Below is a small trained network, with its code and all its weights. Each question gives an input and a class and asks what happens when units are switched off, that is, made to give their printed mean instead of their output.

import numpy as np


def w(rows, s, z=0):
    codes = np.array(rows[::2]) - 128.0
    scale = np.full(codes.shape[1], s)
    scale[-1] = z or s
    return codes * scale


def f(y):
    return np.maximum(y, 0)


def log_softmax(a):
    a = a - a.max(-1, keepdims=True)
    return a - np.log(np.exp(a).sum(-1, keepdims=True))


def net(x, mask):
    res = np.array(x, float).reshape(1, 7) / 4 @ E
    y = f(res @ A[0][:, :-1].T + A[0][:, -1])
    res = res + np.where(mask, y, B[0][:, -1]) @ B[0][:, :-1]
    return log_softmax(res[-1] @ U[:, :-1].T + U[:, -1])


A, B = {}, {}
E = w([
[125,129,130],'x0',
[127,126,130],'x1',
[131,130,127],'x2',
[46,22,236],'x3',
[209,189,254],'x4',
[125,128,126],'x5',
[238,22,93],'x6',
],0.0048)
A[0] = w([
[181,199,61,24],'neuron 0',
[209,35,112,22],'neuron 1',
[76,38,221,2],'neuron 2',
[185,212,59,40],'neuron 3',
[215,195,232,24],'neuron 4',
[99,86,163,44],'neuron 5',
[42,195,149,36],'neuron 6',
[87,172,112,133],'neuron 7',
[47,213,139,49],'neuron 8',
[81,145,170,136],'neuron 9',
[45,85,1,17],'neuron 10',
],0.0099,0.0088)
B[0] = w([
[67,61,83,171],'neuron 0',
[186,53,136,169],'neuron 1',
[40,47,86,200],'neuron 2',
[65,68,93,199],'neuron 3',
[109,120,229,220],'neuron 4',
[84,120,86,137],'neuron 5',
[153,47,141,175],'neuron 6',
[162,131,124,220],'neuron 7',
[150,53,131,195],'neuron 8',
[160,150,104,252],'neuron 9',
[117,129,255,223],'neuron 10',
],0.039,0.0027)
U = w([
[13,49,99,39],'0',
[88,103,251,6],'1',
[144,88,127,239],'2',
[254,20,103,27],'3',
[125,107,119,237],'4',
[129,108,120,226],'5',
[122,109,122,216],'6',
[88,228,74,25],'7',
],0.0089,0.012)

Each question gives the input, the list of numbers given to net, and the class t.
The units are the neurons (one row each of A and B). Each row of codes is followed by its name. A weight is (code - 128) times the scale printed after its matrix; where a second scale follows, it is the last column's (A, B and U).
mask holds one flag per neuron, in row order. A switched-off neuron (its flag False) gives its mean, the last column of its row in B, instead of its output. The means were averaged over made-up inputs and are rounded, as every weight is.
A unit's drop is (log p(t) with every unit on - log p(t) with that unit switched off) / (log p(t) with every unit on - log p(t) with every unit switched off).
The circuit of an input: a set's keep is (log p(t) with only the set's units on - log p(t) with every unit switched off) / (log p(t) with every unit on - log p(t) with every unit switched off). Starting from all 11 units, units are removed one at a time, each time the one whose removal leaves the highest keep (on an exact tie, the one counted first), for as long as the keep stays at least 0.8.
units of the circuit, in order: the units of the circuit, biggest drop first
most important unit: the unit with the biggest drop
k most important neurons: the k neurons with the biggest drops, biggest first
drop of u: that unit's drop, to one decimal
input [-7,2,6,7,3,5,-3], class 0: most important unit	neuron 2
input [3,-7,1,-4,7,-1,6], class 1: 2 most important neurons	[neuron 4; neuron 9]
input [0,4,1,-6,2,0,-1], class 0: 2 most important neurons	[neuron 3; neuron 0]
input [7,7,-4,-3,-4,5,-8], class 3: units of the circuit, in order	[neuron 8; neuron 6]
input [-3,2,5,-5,0,6,-8], class 3: 2 most important neurons	[neuron 8; neuron 6]
input [-6,-4,-2,6,2,7,-7], class 3: 3 most important neurons	[neuron 6; neuron 8; neuron 9]
input [2,-8,3,-8,8,3,-5], class 0: 3 most important neurons	[neuron 3; neuron 0; neuron 10]
input [-2,6,-3,-6,-4,1,-7], class 3: units of the circuit, in order	[neuron 8; neuron 7]
input [3,4,1,-7,4,3,0], class 0: 2 most important neurons	[neuron 3; neuron 0]
input [1,-6,-1,6,2,5,3], class 0: 2 most important neurons	[neuron 2; neuron 7]
input [-3,-3,2,-7,-7,4,-1], class 0: 3 most important neurons	[neuron 3; neuron 0; neuron 4]
input [-2,0,-4,-2,-2,-1,-5], class 3: 2 most important neurons	[neuron 8; neuron 7]
input [-3,-5,-4,8,-3,7,0], class 0: drop of neuron 2	1.2
input [6,-5,-1,7,2,1,7], class 0: drop of neuron 9	0.1
input [0,7,-8,4,1,5,8], class 3: units of the circuit, in order	[neuron 1]
input [8,1,-5,8,1,3,-6], class 0: drop of neuron 2	1.9
input [4,-7,-2,6,-8,-1,-2], class 1: drop of neuron 9	0.0
